Where the symbols take the objects:
Daz ξ Nep
Daz σ Teb
Daz τ Vid
Daz γ Vos
Lov ξ Dib
Lov σ Nuz
Lov τ Fis
Lov γ Nes
Sil ξ Nul
Sil σ Bir
Sil τ Vev
Sil γ Lel
Mez ξ Tep
Mez σ Bog
Mez τ Ker
Mez γ Raz
Kon ξ Nop
Kon σ Sil
Kon τ Gaf
Kon γ Gib
Vid ξ Til
Vid σ Pem
Vid τ Nik
Vid γ Vep
Zuk ξ Dev
Zuk σ Vid
Zuk τ Nep
Zuk γ Sug
Kur ξ Dov
Kur σ Nes
Kur τ Fad
Kur γ Mef
Fad ξ Mik
Fad σ Rir
Fad τ Lov
Fad γ Gol
Vog ξ Rad
Vog σ Nim
Vog τ Raz
Vog γ Tep
Sok ξ Vev
Sok σ Sut
Sok τ Bir
Sok γ Puf
Rad ξ Gav
Rad σ Sem
Rad τ Mez
Rad γ Vog
Kig ξ Das
Kig σ Ket
Kig τ Ved
Kig γ Nuz
Bof ξ Vub
Bof σ Fad
Bof τ Dov
Bof γ Puv
Tud ξ Nim
Tud σ Nar
Tud τ Soz
Tud γ Bog
Das ξ Rir
Das σ Gub
Das τ Dok
Das γ Kig
Vof ξ Moz
Vof σ Daz
Vof τ Zuk
Vof γ Dom
Fef ξ Vul
Fef σ Dom
Fef τ Zub
Fef γ Kor
Fep ξ Zed
Fep σ Tep
Fep τ Pip
Fep γ Vup
Nul ξ Leb
Nul σ Suz
Nul τ Gom
Nul γ Sil
Ses ξ Zub
Ses σ Leg
Ses τ Dom
Ses γ Moz
Tik ξ Vep
Tik σ Deg
Tik τ Keb
Tik γ Nik
Puf ξ Sok
Puf σ Dov
Puf τ Vub
Puf γ Suz
Ger ξ Nes
Ger σ Ved
Ger τ Das
Ger γ Fis
Ker ξ Nur
Ker σ Nop
Ker τ Tud
Ker γ Sem
Vuf ξ Zib
Vuf σ Vul
Vuf τ Kiz
Vuf γ Gub
Bog ξ Tud
Bog σ Gaf
Bog τ Nop
Bog γ Der
Teb ξ Nik
Teb σ Fep
Teb τ Pem
Teb γ Keb
Zir ξ Pem
Zir σ Gav
Zir τ Fep
Zir γ Deg
Vud ξ Mos
Vud σ Moz
Vud τ Kor
Vud γ Vul
Zed ξ Deg
Zed σ Vog
Zed τ Zur
Zed γ Fep
Nep ξ Leg
Nep σ Nik
Nep τ Til
Nep γ Daz
Nim ξ Sem
Nim σ Gib
Nim τ Der
Nim γ Tud
Sut ξ Puv
Sut σ Dib
Sut τ Mef
Sut γ Dov
Bir ξ Suz
Bir σ Mef
Bir τ Puv
Bir γ Vub
Suz ξ Puf
Suz σ Kur
Suz τ Bof
Suz γ Bir
Vos ξ Daz
Vos σ Keb
Vos τ Vep
Vos γ Til
Nek ξ Keb
Nek σ Zur
Nek τ Deg
Nek γ Pem
Kor ξ Fef
Kor σ Dev
Kor τ Ses
Kor γ Kaz
Gub ξ Vuf
Gub σ Fef
Gub τ Tes
Gub γ Ket
Dov ξ Sut
Dov σ Lov
Dov τ Mik
Dov γ Kur
Mos ξ Tes
Mos σ Ses
Mos τ Fef
Mos γ Vud
Lel ξ Sil
Lel σ Vub
Lel τ Sok
Lel γ Gom
Vup ξ Fep
Vup σ Mez
Vup τ Gav
Vup γ Zur
Zib ξ Ved
Zib σ Vud
Zib τ Ket
Zib γ Vuf
Puv ξ Bof
Puv σ Gol
Puv τ Kur
Puv γ Sut
Rir ξ Fis
Rir σ Vuf
Rir τ Nuz
Rir γ Das
Nuz ξ Kig
Nuz σ Kiz
Nuz τ Zib
Nuz γ Dok
Nik ξ Tik
Nik σ Zed
Nik τ Nek
Nik γ Teb
Leg ξ Sug
Leg σ Tik
Leg τ Vos
Leg γ Nep
Pip ξ Zur
Pip σ Nur
Pip τ Vog
Pip γ Gav
Nop ξ Soz
Nop σ Nul
Nop τ Nar
Nop γ Kon
Vep ξ Vid
Vep σ Zir
Vep τ Teb
Vep γ Tik
Zub ξ Kaz
Zub σ Sug
Zub τ Vof
Zub γ Ses
Dib ξ Gol
Dib σ Kig
Dib τ Ger
Dib γ Lov
Dev ξ Dom
Dev σ Til
Dev τ Leg
Dev γ Zuk
Fis ξ Ger
Fis σ Zib
Fis τ Kig
Fis γ Rir
Nur ξ Raz
Nur σ Soz
Nur τ Nim
Nur γ Ker
Ved ξ Dok
Ved σ Mos
Ved τ Gub
Ved γ Zib
Suk ξ Gaf
Suk σ Sok
Suk τ Sil
Suk γ Leb
Dok ξ Nuz
Dok σ Tes
Dok τ Vuf
Dok γ Ved
Soz ξ Der
Soz σ Leb
Soz τ Gib
Soz γ Nop
Nar ξ Gib
Nar σ Gom
Nar τ Leb
Nar γ Gaf
Vev ξ Gom
Vev σ Puv
Vev τ Suz
Vev γ Sok
Dom ξ Vof
Dom σ Vos
Dom τ Sug
Dom γ Dev
Sug ξ Zuk
Sug σ Vep
Sug τ Daz
Sug γ Leg
Zur ξ Vup
Zur σ Raz
Zur τ Rad
Zur γ Pip
Tep ξ Vog
Tep σ Tud
Tep τ Nur
Tep γ Mez
Gom ξ Lel
Gom σ Bof
Gom τ Puf
Gom γ Vev
Kiz ξ Ket
Kiz σ Kaz
Kiz τ Vud
Kiz γ Tes
Leb ξ Suk
Leb σ Puf
Leb τ Lel
Leb γ Nul
Gol ξ Fad
Gol σ Das
Gol τ Nes
Gol γ Dib
Der ξ Bog
Der σ Suk
Der τ Kon
Der γ Soz
Vul ξ Vud
Vul σ Vof
Vul τ Kaz
Vul γ Fef
Moz ξ Ses
Moz σ Nep
Moz τ Dev
Moz γ Vof
Keb ξ Teb
Keb σ Vup
Keb τ Zir
Keb γ Nek
Tes ξ Kiz
Tes σ Zub
Tes τ Vul
Tes γ Mos
Kaz ξ Kor
Kaz σ Zuk
Kaz τ Moz
Kaz γ Zub
Ket ξ Gub
Ket σ Kor
Ket τ Mos
Ket γ Kiz
Gaf ξ Nar
Gaf σ Vev
Gaf τ Nul
Gaf γ Suk
Gib ξ Kon
Gib σ Lel
Gib τ Suk
Gib γ Nar
Sem ξ Ker
Sem σ Kon
Sem τ Bog
Sem γ Nim
Nes ξ Lov
Nes σ Dok
Nes τ Rir
Nes γ Ger
Raz ξ Mez
Raz σ Der
Raz τ Sem
Raz γ Nur
Mef ξ Kur
Mef σ Ger
Mef τ Gol
Mef γ Mik
Mik ξ Mef
Mik σ Fis
Mik τ Dib
Mik γ Fad
Pem ξ Nek
Pem σ Pip
Pem τ Zed
Pem γ Zir
Gav ξ Pip
Gav σ Ker
Gav τ Tep
Gav γ Rad
Til ξ Vos
Til σ Nek
Til τ Tik
Til γ Vid
Vub ξ Bir
Vub σ Mik
Vub τ Sut
Vub γ Bof
Deg ξ Zir
Deg σ Rad
Deg τ Vup
Deg γ Zed

The rows follow the links: the fewer symbols apart two objects are, the more alike their rows tend to be.

Each row is also shifted at random along 3 hidden directions that mean nothing.

Some objects, each with a row of numbers:
Vul
[-15,  19,  21, -10, -10, -10,  -1, -37,   0,   9,  -4,  30, -54, -22,  -9,   9, -22,  25,  -2,  -5, -45,   4,  25,  -8,  33, -15,   2, -10, -18, -22, -18,  13, -34,   4]
Raz
[ 71, -20, -12,  18, -34,  19,  32,  -9,  21,   1,  16, -16,  24,  16, -24, -20,   4, -26, -21,   4,  57,   8,  30, -16,   0,   4,  38,  33,  -4,  15,  23,  -6,  30,  -1]
Sug
[-37,  13,  11,   8,   3, -32, -32,   2,   3, -11, -30,   7, -26, -23,   4,   9, -17, -19,  -9, -38, -41,  -4,   6,   5,   1,   5, -14,  -6,  27,  -8, -16,  29, -42,   3]
Tep
[-76,   5,   0, -24, -19, -33,  15,  -7,   5, -16,  -3, -38,  -1,  18,  28, -10,  -9,  11, -23, -12,  21, -18,  13, -20,   4, -18,  52,  33,   8, -23,   5,  17, -15,  15]
Vof
[-18,  19,  18,   2,   1, -13, -14, -25,   0,  -7,  -9,   8, -26, -30,   7,  -4, -20,  -5,  -2, -32, -18,  -1,  12,  11,   4,  13,  -2, -11,   5,  -9, -12,  25, -29,  -8]
Vuf
[  2, -13,  24, -12, -21,  -6,  -6, -22,  14,  11, -15,  15, -22,   0, -11,  12, -15,  28,   2,  13,  -6,   0,  16,   3,  25, -22,  14, -13, -33,   6,  15,   1, -13,   3]
Gom
[ 34,   3, -13,  10, -11,  38,  31, -24,  39,  24,  18, -31,   0,  15, -19,   7,   7,  -6,   7,  19,  30,  14,  15,  12,  -3,  16,  20,  23, -22,  43,  -5, -12,  31, -14]
Tes
[  -2,  -20,    0,   38,   25,  -24,  -66,   66,  -32,    5,  -40,   45,    5,  -24,  -48,   18,   13,  -24,    1,  -14,  -97,   13,  -19,    6,   11,  -10, -103,  -49,   20,  -15,  -19,  -11,  -32,   14]
Nur
[-30,   1, -20,  12, -18, -19,   7,  21,  15,   5,  -9, -20, -16,  14, -25,   7,   6, -23, -30,  -8, -43,   5,  33, -32,  21, -19,   1,  31,  14, -15, -23,   1, -21,  22]
Mik
[-65,   9,   1, -32,  21,  -6,  -6,  13, -12,   7,   2,  -3, -14,  14,  28,  19,   8,  39,  19,  26, -34,  -9, -25,   3,   5, -19, -13, -16, -13, -11, -14, -13,  -7,   9]
Vub
[ 28, -12, -10,   0,  -1,  20,  12,   2,  20,  18,   2,  -2,   3,  26, -11,  23,  10,  14,  14,  36,  18,   5, -10,   6,  -3,  -4,   8,  11, -14,  32,   8, -17,  28,  -2]
Dok
[-90,  -6,  21, -19,   3, -36, -42,  21,  -1,   5, -37,  -7, -23,   0,   4,  21,  -8,  23,   3,  -8, -66,  -8,  -3,  12,  23, -30, -29, -30, -15, -11, -11,   3, -47,  14]
Ker
[-22,   5, -12,  -8, -33, -11,  36, -19,  25,   5,   7, -21, -24,  22, -10,   4,  -5,   8, -27,   9,   6,   0,  37, -34,  22, -23,  52,  48,  -7, -12,  -5,   6,  -4,  17]
Nim
[ 29,   1, -18,   5, -33,  13,  46, -23,  24,  13,  18,  -9, -15,  20, -26,   2,   0,   1, -22,  20,  17,  10,  38, -32,  19, -13,  46,  46, -10,  -2,  -3,  -4,  14,  10]
Sil
[-64,  19, -19,   7,  14,   0,  -2,  15,  16,  15,  -2, -37, -12,   8, -10,  15,  14,  -9,   0,  -4, -50,   8,   1,   7,   0,   6, -25,  13,   4,   9, -43,  -5,  -9,   4]
Nuz
[-99, -11,  27, -27,   8, -37, -42,  19, -11,  -4, -33, -12,  -4,   2,  21,  14,  -7,  36,   9,  -4, -37, -16, -21,  19,  10, -26, -20, -32, -16,  -9,   3,   2, -35,  11]
Gub
[ 30, -19,  22,  -1, -18,   1,  -9, -16,   6,  10, -13,  23,  -9,  -2, -19,   9, -12,  19,   4,  14,   5,   4,   8,   5,  19, -17,   6, -16, -29,  10,  22,  -4,  -3,  -1]
Fep
[  1,  31,   5, -29, -28,   9,  49, -55,  22,  -8,  35, -22, -35,  -2,  36, -26, -21,   0, -18, -14,  31, -10,  49, -26,  14,   3,  72,  31, -10, -16,  -5,  20, -11,  -2]
Bof
[-13,   3,  -7, -19,  -6,  10,  19, -12,  26,  22,   2,  -8, -28,  26,   1,  32,   1,  30,  10,  37,  -7,   0,   4,  -5,  12, -20,  25,  18, -20,  16,  -7,  -9,   8,   6]
Der
[ 14,   8, -29,  20,  -9,  12,  30,   6,   8,  16,  17,  -5, -11,  11, -37,   4,  16, -13, -18,  12, -28,  16,  25, -30,  15,  -6,  -3,  32,   3,  -9, -28, -13,   9,  11]
Keb
[ 29,  22,  -3, -10, -16,   1,  24, -28,   8,  -8,  17,  17, -37,  -7,  16,  -5, -15, -11, -16,  -9,   0,  -5,  32, -32,  13,  -3,  37,  22,  16, -21,  -7,  19, -15,   5]
Gaf
[  32,  -21,  -38,   61,   49,   19,  -30,   86,  -41,   -2,    1,   -6,   84,   -7,  -41,  -15,   49,  -55,   11,   -8,  -14,   21,  -54,   23,  -42,   40, -101,  -22,   37,   13,  -13,  -33,   40,   -9]
Pem
[ 24,  25,  -2, -17, -18,   6,  35, -36,   8, -10,  26,   7, -34,  -6,  27, -15, -16,  -7, -16, -10,  13,  -7,  36, -29,   9,   0,  49,  24,   8, -21,  -6,  19, -12,   1]
Soz
[-14,  -9, -25,  15,  16,  -4,   9,  30, -31,  -5,   9,  -3,  43,  14, -13,  -4,  24,   4,  -3,  16,  16,   4, -32, -10, -18,   3, -14,  16,  19, -18,   0, -17,  32,   6]
Zed
[ -6,  24,  -9,  -1,  -2,  -2,  10,   3,   0, -11,  15,  -7, -20, -12,  16, -19,  -3, -32, -19, -28, -28,  -3,  29, -22,   6,   7,   2,   7,  20, -23, -24,  13, -23,   7]
Gav
[  2,   3,  -3,  -3, -14,  -1,  16,  -4,   5, -14,  13, -28,  14,   3,  16, -29,  -3, -23, -18, -22,  32,  -7,  20,  -9,  -6,   9,  28,  17,   8,  -7,   7,   8,   0,   0]
Zir
[ 70,  -5,  -4,   3,   2,  15,  16,  -3, -22, -24,  25,  13,  38,  -9,  24, -36,   2, -23,  -1,  -9,  66,  -7,  -9,  -7, -27,  21,  18,   2,  22, -10,  30,   3,  27, -11]

In each set, the symbols that take the first to the second take the third to the fourth, perhaps in another order. Give the fourth.
Answers are names.
[ 45, -29,   3,   8,  15, -21, -22,  26, -37, -34, -18,  38,  55,  -4,  20,  -9,  -1,  -7,   4,  -3,  68, -16, -51,   4, -39,   9,   4,  -6,  45,  -8,  49,  12,  26,  -4]
: [ -6, -22, -27,  31,   4, -18, -16,  61, -15,  -6, -15,  -6,  36,  12, -32,   0,  23, -32, -20,  -5, -22,   7, -10, -16,  -6,  -8, -35,  12,  32, -11,  -5, -11,   4,  19]
:: [ -6,  -9,  16,   6,   5, -17, -28,   7, -21,   2, -21,  39,  -9, -17, -17,  10,  -7,  15,   3,  -1, -37,   4, -11,   2,  14, -14, -31, -27,  -4, -18,   0,   1, -18,   5]
: Tik

[ 19,  -2,   1,   7,  -1, -22, -15,   6,  -3, -16, -19,  27,  -8,  -6,   5,   8, -11, -16, -11, -13,   3,  -8,  -4, -11,  -7,  -3,   8,   8,  34,  -8,  11,  21, -13,   6]
: [ 47,   2,  -4,   6,  -6,  16,  17,  -3,  -5, -17,  23, -12,  25,  -8,  15, -37,   1, -33, -11, -21,  42,  -3,  12,  -6, -15,  22,  14,   5,  11,  -3,  13,   4,  13,  -9]
:: [-20,   4,  21,   0,   6, -22, -22, -14, -11, -19, -17,   8,   5, -24,  20,  -6, -18,  -1,   1, -30,  17, -10, -15,  18, -16,  14,   4, -11,  17,  -6,  10,  25, -13, -11]
: Teb

[-82,  10, -21,   5,  33, -16,  -7,  38, -31,  -4,   1, -24,  29,   6,   4,   1,  25,   6,   2,  -1, -24,   0, -39,   3, -20,   6, -34,   5,  23, -22, -27,  -9,   9,   7]
: [-12,  -8, -22,  26,  25,   8, -19,  45,   4,  11, -10, -25,  32,  10, -23,  12,  25, -23,   9,   3, -19,  11, -26,  21, -21,  17, -47,  -3,  12,  28, -15, -18,  18,  -3]
:: [ 18, -28, -17,  28,  -1,  -9, -12,  50, -15, -16, -10, -14,  60,  10, -17, -19,  17, -38, -18, -13,  27,   0, -13,  -5, -21,   5, -17,   7,  27,   0,  21,  -8,  18,   6]
: Bog

[  1, -25,  14,   1,  18,   7, -37,  33, -15,   0,  -9,  -6,  39,  -4,   3, -11,  10,  -1,  22,  -2,  -1,   0, -28,  34, -11,   6, -49, -48, -19,  18,  17, -18,   3,  -8]
: [ 31,   4,  24, -18, -46,  15,  24, -63,  45,  28,   1,  10, -63,   1, -20,  15, -28,  28,  -4,  17,  -9,   9,  60,  -8,  48, -25,  46,   7, -56,  17,   3,   4, -19,   1]
:: [ 42,  28,  -4, -11, -29,   9,  36, -45,  29,   3,  19,  19, -64,  -6,   7,   2, -22, -12, -21,  -6, -11,   0,  58, -39,  27,  -7,  51,  32,   6, -15, -14,  22, -23,   6]
: Fep

[-63,  12, -16,  11,   2, -29, -19,  44,   0,  -9, -14, -32,  -7,  -3,  -2,  -8,   7, -44, -29, -40, -65,  -2,  22, -18,   8,  -4, -31,   6,  31, -24, -34,   9, -41,  20]
: [  1,   4, -22,   6,   2,  13,  33,  -3, -11,   5,  23, -11,  19,  14, -12,  -7,  16,   9,  -4,  18,  22,   6,  -6, -13,  -5,   4,  12,  27,   2,  -8,  -8, -13,  32,   1]
:: [-55, -16, -21,  26,  50, -13, -37,  72, -41, -12, -14, -25,  76,   6,  -2,  -1,  36, -15,  15,  -7,  -2,  -1, -73,  32, -47,  23, -69, -18,  35,   4,  -7, -19,  28,  -3]
: Dov

[ 43, -18,   9,  25,   7,   0, -30,  18, -20,   4, -17,  47,   5, -22, -37,   5,   2,  -7,   5,  -2, -34,  12,  -8,   6,   9,  -3, -52, -34,   0,  -4,   4,  -8,  -8,   0]
: [-27,  11,  30, -20,   4, -17,  -4, -41, -26, -16,   0,  21,  -6, -21,  29, -10, -22,  40,  10, -10,  31, -12, -18,  12,  -4,   4,  24, -14,  -7, -22,  15,  20,  -5, -12]
:: [-58, -16,  19, -67,  11, -11,  24, -31, -26, -16,   9,  -5,  36,  39,  72,  10,  -5, 100,  34,  60, 113, -34, -72,  15, -29, -23,  78,   9, -23,  -3,  56,  -6,  51,  -5]
: Gol

[-86,  10,  34, -41,  -2, -42,  -7, -38, -26, -12, -16,  24, -29,  -7,  33,  12, -27,  72,   5,   8,  -3, -20, -17,  -2,  15, -29,  33,  -7, -14, -39,   8,  20, -25,   8]
: [ -5,  18,  19,   1,  -5,  -8,  -7, -33,   7,  -6,  -6,   6, -25, -26,   6,  -6, -21,  -7,  -2, -31,  -5,  -1,  16,   9,   4,  15,   9,  -5,   3,  -2,  -6,  25, -23, -10]
:: [-19, -12,  -8,   0,  40,   4, -33,  58, -32,   3,  -5,   7,  27,   3,   7,   7,  26,   2,  23,  15, -40,   1, -45,  18, -14,   0, -70, -43,   4,   0,  -8, -28,   6,   4]
: Kig

[-92, -19,  -2, -27,   4, -49,   5,  15, -37, -28, -12, -18,  48,  31,  34,  -1,   4,  49,  -8,  18,  60, -27, -50, -13, -21, -26,  46,  30,  20, -34,  32,   5,  21,  17]
: [ -4, -14, -15,  10,  13,   6, -10,  29,  10,  13, -13, -11,  18,  21, -15,  26,  19,   0,  13,  23,  -4,   4, -25,  14, -12,  -1, -19,   4,   2,  28,  -1, -17,  20,   1]
:: [ 13, -17,  -6,   7,  -9,  -4,   6,  17,  -7, -19,   4, -25,  46,   8,   7, -28,   6, -26, -15, -14,  52,  -6,  -3,  -3, -19,   8,  17,  13,  16,  -1,  25,   1,  17,   0]
: Sil

[ 65,  18, -17,   5, -37,  51,  48, -47,  80,  49,  21, -13, -71,  22, -42,  31,  -3,  -6,  -3,  33, -28,  24,  72, -16,  42,  -7,  35,  36, -42,  47, -29, -11,   3,   0]
: [ 27,   0,   6,  18, -18,   1, -18,   0,  23,  28, -19,  30, -53, -14, -52,  24,  -7, -13,  -8,  -1, -87,  21,  44, -10,  46, -21, -37, -18, -19,   3, -25,  -3, -40,  11]
:: [-31,   2,   4, -20,  -7, -13,  15,  -9, -12, -26,  13, -30,  24,   4,  40, -31,  -7,   0, -11, -18,  53, -18,  -2,  -6, -16,   4,  41,  14,  11, -18,  19,  14,   4,  -1]
: Gom

[-24, -21,  -6, -11,  27,  -6, -18,  37, -24,  -1, -10,   7,  35,  24,  14,  20,  19,  31,  23,  38,  14,  -9, -60,  13, -22, -13, -20, -12,   5,   7,  16, -20,  27,   3]
: [-10,   0,  13, -25,  10,  20,   2,  -7,  -6,   6,  16,  -9,   7,   3,  25,  -8,   4,  25,  25,  16,  10,  -5, -13,  20,  -2,   0,  -5, -28, -33,   9,   8, -17,   9,  -9]
:: [  1,  -8,  18,  -3, -10, -12, -15, -11,  -3,   8, -18,  30, -22,  -8, -17,  14, -12,  24,   2,   8, -25,   3,   7,  -2,  23, -22,  -6, -16, -18,  -7,   5,   1, -18,   5]
: Zub

[ 98,  -7,  16,  21, -11,  28,   6, -30,  -2,  10,  10,  46,  -8, -25, -34,  -9,  -9,  -4,   6,   2,  10,  17,  17,   5,  13,  11, -12, -19, -23,   9,  12,  -4,  11, -15]
: [ 72,   8,   7,  30, -13,  16,  -8, -21,  24,   3,  -5,  15, -19, -30, -26,  -7, -15, -45,  -7, -33,  -6,  14,  34,   9,   4,  26, -11,  -6,   6,  21,  -4,  17, -13, -15]
:: [ 61,  -6, -14,  22,  14,   3, -10,  31, -26, -21,   7,  29,  27, -15,   2, -19,   9, -43,  -7, -17,   8,   0, -11, -14, -20,  16, -26,  -7,  40, -14,   9,   3,   7,   0]
: Rad

[-10, -23, -25,  23,  20, -13,  -7,  54, -39, -11,  -5,   2,  58,  14, -19,  -4,  29,  -6,  -6,  13,  14,   2, -43,  -9, -23,  -2, -29,  10,  31, -16,   8, -17,  33,  10]
: [ 19, -35, -14,  12,  29,   4, -22,  53, -19,   0, -15,   8,  57,  22,  -7,  18,  26,   6,  24,  35,  23,   1, -61,  20, -30,   1, -38, -15,  13,  23,  24, -27,  41,   0]
:: [-56,  11, -18,   2,  22,   1,   7,  14, -13,   0,  11, -31,  23,   8,   4,  -2,  18,   6,   5,   2,   0,   1, -25,   9, -19,  13, -13,  11,   8,  -2, -21,  -9,  18,  -3]
: Gol

[-32,  16,   8, -39,  -3, -21,  24, -29, -22, -31,  17,   2,  -2,   2,  61, -19, -18,  27,  -7,  -5,  52, -26,  -9, -20, -11,  -5,  62,  19,  18, -37,  18,  23,   0,   2]
: [ 65,   9,   0,  -5, -19,  28,  39, -35,   7, -12,  37,  -8,   8,  -6,  21, -39,  -7, -21, -11, -13,  64,  -2,  29, -11,  -8,  21,  45,  16,  -2,   0,  18,   7,  17, -12]
:: [ 99, -12,  -7,  48,  -5,  10, -24,  16,  15,  -2, -18,  32,   2, -23, -39,   2,  -3, -63, -10, -26, -11,  15,  18,   2,  -7,  23, -33,  -7,  31,  22,   5,  10,  -5,  -7]
: Vep

[ 14,  -2, -18,  13, -31,   0,  26,  -1,  26,   8,   5, -18, -13,  16, -27,   0,   2, -22, -29,   1,  -8,   9,  43, -30,  20, -12,  24,  37,   1,  -1,  -9,  -1,  -4,  15]
: [-37,  20, -13, -13,  -2,  10,  43, -27,  -1,   5,  29, -27,  -2,  14,   8,  -5,   6,  26,  -2,  17,  23,   1,   1, -10,  -1,   3,  35,  34, -10, -11, -14,  -5,  23,  -3]
:: [ 27,  -2,  -9,  13,   2,   6,   1,  20, -13, -18,  13, -15,  34,  -9,  10, -34,   8, -42, -12, -27,  23,  -2,   3,  -4, -18,  20,  -8,  -1,  22,  -7,   8,   1,   7,  -5]
: Sem

[-46,  -4,  17, -18,  12,  -1, -25,  14,  -5,   4,  -5, -17,   2,  -1,  16,  -2,   2,  14,  16,  -1, -27,  -6, -11,  23,   5,  -6, -29, -37, -26,   4,  -3, -11, -17,  -1]
: [ 59, -37,  14,  23,  -4,  10, -30,  23,  -3,   8, -20,  24,  26,  -6, -35,   2,   5,  -9,   9,   6,   0,  10,  -8,  19,   3,  -3, -40, -35, -18,  24,  27, -16,   8,  -6]
:: [-29,  14,  -9, -17,   7,   8,   3,   7,  15,  24,   3,   0, -43,  15,   1,  30,   9,  20,  10,  28, -63,   3,  10, -11,  23, -21, -14,  -2, -17,   1, -31, -15, -16,  13]
: Nes

[-45,   3, -25,  10,  15, -12,   7,  29, -25,  -1,   5,  -8,  19,  13, -12,   2,  21,   6,  -9,   9, -18,   3, -20, -17,  -5,  -6, -16,  19,  20, -25, -19, -11,  12,  12]
: [-60,  -5, -18,  12,  24, -16, -29,  51,   6,  11, -27, -21,   6,  17, -13,  34,  21,  -5,   7,  10, -54,   3, -28,  12,  -8,  -8, -45,  -1,  17,  14, -25, -12,  -5,  12]
:: [ -7, -15,   5, -18,  28,  12, -13,  22, -29,  -3,   9,   1,  36,   6,  26,  -7,  17,  24,  30,  23,  18,  -7, -47,  23, -20,   3, -27, -36, -15,   5,  17, -24,  24,  -7]
: Gub

[  2,  -3,  29, -10,  11,  -9,  -8, -30, -35, -21,   0,  28,  24, -24,  23, -18, -16,  32,  15,  -6,  54, -11, -34,  20, -20,  13,  11, -23,  -3, -14,  30,  13,  12, -18]
: [ 35,  -7,  21,   2,  -7,  -5,  -6, -29,   1, -19,  -8,  12,  15, -17,  14, -12, -20,  -3,   4, -19,  64,  -9, -10,  18, -21,  19,  31,   0,  10,  12,  33,  24,   9, -18]
:: [ -2, -28,  24, -12,   9,   3, -26,  12, -14,  -4,  -8,  -7,  42,   0,  13, -12,   2,  18,  23,   6,  34,  -7, -31,  36, -14,   2, -18, -41, -26,  18,  34, -15,  13, -11]
: Ket

